Below are the code and all the weights of a small trained network. Each question names an input and a target symbol and asks about switching units off, where a switched-off unit gives its printed mean instead of its output.

import numpy as np


def w(rows, s, z=0):
    codes = np.array(rows[::2]) - 128.0
    scale = np.full(codes.shape[1], s)
    scale[-1] = z or s
    return codes * scale


def f(y):
    return y / 2 * (1 + np.tanh(0.7978845608 * (y + 0.044715 * y**3)))


def softmax(a):
    e = np.exp(a - a.max(-1, keepdims=True))
    return e / e.sum(-1, keepdims=True)


def log_softmax(a):
    a = a - a.max(-1, keepdims=True)
    return a - np.log(np.exp(a).sum(-1, keepdims=True))


def net(x, mask):
    ids = ['βγηλπστφψ'.index(c) for c in x.split()]
    T = len(ids)
    res = E[ids] + P[:T]
    u = 0
    for l in range(3):
        r = res
        for j in range(2):
            rows = slice(3 * j, 3 * j + 3)
            q, k, v = (r @ M[l][rows].T for M in (Q, K, V))
            z = softmax(np.where(np.tri(T) > 0, q @ k.T / 3**0.5, -1e9)) @ v
            o = O[l][rows]
            res = res + np.where(mask[u + j], z, o[:, -1]) @ o[:, :-1]
        u += 2
        y = f(res @ A[l][:, :-1].T + A[l][:, -1])
        res = res + np.where(mask[u : u + 4], y, B[l][:, -1]) @ B[l][:, :-1]
        u += 4
    return log_softmax(res[-1] @ U[:, :-1].T + U[:, -1])


Q, K, V, O, A, B = {}, {}, {}, {}, {}, {}
E = w([
[125,217,200,69],'β',
[102,38,100,170],'γ',
[1,224,200,159],'η',
[173,77,218,180],'λ',
[196,169,132,33],'π',
[198,225,38,149],'σ',
[138,118,198,48],'τ',
[97,103,134,115],'φ',
[108,163,78,225],'ψ',
],0.0097)
P = w([
[45,92,30,107],'0',
[119,51,179,141],'1',
[136,189,132,45],'2',
[219,172,131,253],'3',
[86,73,188,146],'4',
[106,216,127,71],'5',
[225,163,136,253],'6',
[75,80,192,152],'7',
],0.0067)
Q[0] = w([
[116,46,50,64],'L0H1',
[94,199,159,123],'L0H1',
[113,56,86,94],'L0H1',
[22,90,95,79],'L0H2',
[54,91,59,79],'L0H2',
[124,95,3,95],'L0H2',
],0.0075)
K[0] = w([
[237,46,123,141],'L0H1',
[115,194,186,96],'L0H1',
[190,84,104,142],'L0H1',
[132,178,58,63],'L0H2',
[133,200,2,98],'L0H2',
[129,146,36,179],'L0H2',
],0.0099)
V[0] = w([
[141,141,192,152],'L0H1',
[61,173,180,72],'L0H1',
[255,84,152,197],'L0H1',
[138,208,47,143],'L0H2',
[202,126,76,190],'L0H2',
[147,168,122,117],'L0H2',
],0.0067)
O[0] = w([
[143,92,219,71,83],'L0H1',
[35,169,183,95,148],'L0H1',
[255,15,110,125,4],'L0H1',
[105,63,15,74,159],'L0H2',
[235,76,18,152,197],'L0H2',
[115,83,130,102,123],'L0H2',
],0.0047,0.0012)
A[0] = w([
[89,56,149,171,255],'L0N1',
[132,205,93,57,207],'L0N2',
[131,2,160,66,225],'L0N3',
[77,108,40,174,163],'L0N4',
],0.0097,0.0033)
B[0] = w([
[52,48,76,204,225],'L0N1',
[223,220,101,37,253],'L0N2',
[59,1,87,61,198],'L0N3',
[103,152,176,242,238],'L0N4',
],0.0064,0.0038)
Q[1] = w([
[163,104,176,143],'L1H1',
[176,96,176,69],'L1H1',
[156,101,119,3],'L1H1',
[153,227,102,218],'L1H2',
[21,87,154,126],'L1H2',
[200,218,100,147],'L1H2',
],0.0069)
K[1] = w([
[158,189,142,86],'L1H1',
[152,149,135,7],'L1H1',
[123,75,104,2],'L1H1',
[186,181,93,179],'L1H2',
[57,109,222,173],'L1H2',
[203,135,47,135],'L1H2',
],0.0082)
V[1] = w([
[149,106,81,224],'L1H1',
[189,136,100,76],'L1H1',
[85,147,134,64],'L1H1',
[55,69,178,197],'L1H2',
[254,123,76,113],'L1H2',
[71,104,166,46],'L1H2',
],0.0055)
O[1] = w([
[91,158,61,185,252],'L1H1',
[223,85,156,143,87],'L1H1',
[127,88,197,85,77],'L1H1',
[3,128,154,137,65],'L1H2',
[222,201,101,122,166],'L1H2',
[93,74,166,61,22],'L1H2',
],0.0051,0.003)
A[1] = w([
[174,178,127,15,2],'L1N1',
[240,67,114,179,222],'L1N2',
[194,229,129,17,41],'L1N3',
[81,254,131,212,200],'L1N4',
],0.0056,0.0064)
B[1] = w([
[24,20,133,228,154],'L1N1',
[130,247,114,177,224],'L1N2',
[3,86,117,185,202],'L1N3',
[158,186,232,106,254],'L1N4',
],0.0073,0.009)
Q[2] = w([
[174,145,188,95],'L2H1',
[255,104,147,172],'L2H1',
[113,140,191,98],'L2H1',
[212,79,92,173],'L2H2',
[90,201,24,130],'L2H2',
[89,144,167,102],'L2H2',
],0.0042)
K[2] = w([
[100,150,193,100],'L2H1',
[14,168,123,52],'L2H1',
[163,111,191,117],'L2H1',
[172,64,77,109],'L2H2',
[239,168,255,141],'L2H2',
[81,171,142,132],'L2H2',
],0.0037)
V[2] = w([
[99,120,1,137],'L2H1',
[36,162,168,106],'L2H1',
[183,30,56,173],'L2H1',
[155,164,13,203],'L2H2',
[155,159,36,188],'L2H2',
[92,82,156,92],'L2H2',
],0.0042)
O[2] = w([
[37,52,100,88,140],'L2H1',
[222,17,135,93,202],'L2H1',
[3,184,41,200,9],'L2H1',
[124,57,209,73,252],'L2H2',
[126,84,191,88,229],'L2H2',
[108,134,67,143,24],'L2H2',
],0.004,0.0042)
A[2] = w([
[134,104,35,204,46],'L2N1',
[216,216,108,143,178],'L2N2',
[120,73,42,6,254],'L2N3',
[97,68,120,214,75],'L2N4',
],0.011,0.0055)
B[2] = w([
[85,11,189,64,144],'L2N1',
[124,42,89,102,251],'L2N2',
[123,217,78,2,161],'L2N3',
[208,189,104,228,173],'L2N4',
],0.0094,0.019)
U = w([
[151,118,211,112,255],'β',
[54,45,97,130,81],'γ',
[195,106,108,115,240],'η',
[160,249,124,159,86],'λ',
[82,85,143,81,24],'π',
[65,104,169,132,46],'σ',
[105,197,51,134,79],'τ',
[175,217,113,98,9],'φ',
[135,94,155,177,219],'ψ',
],0.012,0.0025)

Each question gives the input, a string of symbols that net reads in full, and the target symbol t.
The units are the heads (3 rows each of Q, K, V and O) and the neurons (one row each of A and B). Each row of codes is followed by its name. A weight is (code - 128) times the scale printed after its matrix; where a second scale follows, it is the last column's (O, A, B and U).
mask holds one flag per unit, layer by layer, with each layer's heads first. A switched-off unit (its flag False) gives its mean, the last column of its rows in O or B, instead of its output. The means were averaged over made-up inputs and are rounded, as every weight is.
A unit's drop is (log p(t) with every unit on - log p(t) with that unit switched off) / (log p(t) with every unit on - log p(t) with every unit switched off).
The circuit of an input: a set's keep is (log p(t) with only the set's units on - log p(t) with every unit switched off) / (log p(t) with every unit on - log p(t) with every unit switched off). Starting from the 12 units with the biggest drops (on a tie, the unit counted first), units are removed one at a time, each time the one whose removal leaves the highest keep (on an exact tie, the one counted first), for as long as the keep stays at least 0.8.
units of the circuit, in order: the units of the circuit, biggest drop first
unit that matters most: the unit with the biggest drop
k most important neurons: the k neurons with the biggest drops, biggest first
k most important neurons of layer l: the k neurons of layer l with the biggest drops, biggest first
heads that matter: for each layer, one digit per head in row order, 1 if its drop is at least 0.15 and else 0, layers parted by /
input η σ σ λ, target η: 2 most important neurons	[L0N3, L2N2]
input σ λ σ σ λ τ, target π: units of the circuit, in order	[L2N4, L1N2]
input ψ γ σ σ σ σ π η, target σ: units of the circuit, in order	[L1H2, L2N2, L0H1]
input ψ σ φ, target φ: 2 most important neurons of layer 2	[L2N3, L2N2]
input γ β β σ ψ, target λ: units of the circuit, in order	[L2N2]
input λ π λ λ β π λ τ, target π: 3 most important neurons	[L0N3, L2N3, L0N4]
input π σ π ψ φ σ η, target β: units of the circuit, in order	[L1N4, L2N4, L1N3]
input λ ψ σ, target γ: 2 most important neurons	[L1N3, L1N1]
input β β β, target σ: 4 most important neurons	[L1N1, L1N3, L2N2, L0N2]
input ψ σ λ λ τ η ψ, target β: units of the circuit, in order	[L1N4, L0H1, L2N4, L1N3]
input τ η η β β σ γ π, target φ: 3 most important neurons	[L2N3, L2N2, L1N4]
input γ π β, target σ: 3 most important neurons	[L1N3, L1N1, L2N2]
input γ γ σ γ ψ π γ φ, target τ: 2 most important neurons	[L2N4, L2N3]
input ψ π γ σ τ σ ψ, target η: units of the circuit, in order	[L2N2, L1H2, L1N3]
input η ψ λ β ψ γ γ, target ψ: unit that matters most	L2N4
input φ η σ γ σ η π η, target σ: units of the circuit, in order	[L1H2, L0H1, L2N2]
input π σ γ τ ψ η, target λ: 4 most important neurons	[L2N2, L1N3, L2N1, L0N2]
input γ λ λ ψ λ, target ψ: heads that matter	01 / 00 / 00
input λ τ ψ ψ λ σ β, target η: units of the circuit, in order	[L2N2, L1H2, L0N2]
input σ σ λ γ λ τ β ψ, target λ: 3 most important neurons	[L2N2, L0N2, L0N1]
input λ ψ π σ λ σ λ, target η: unit that matters most	L2N2
input φ ψ γ ψ π π, target ψ: 4 most important neurons	[L1N1, L1N3, L0N2, L2N2]
input γ τ τ η, target β: heads that matter	01 / 00 / 10
input ψ π ψ ψ η λ γ, target ψ: 2 most important neurons of layer 2	[L2N1, L2N4]
input σ φ σ φ π, target φ: 3 most important neurons	[L2N3, L2N2, L0N3]
input λ γ η σ σ, target η: heads that matter	00 / 01 / 10
input τ σ φ, target φ: 2 most important neurons	[L2N2, L2N3]
input τ τ ψ γ ψ π, target ψ: unit that matters most	L1N1
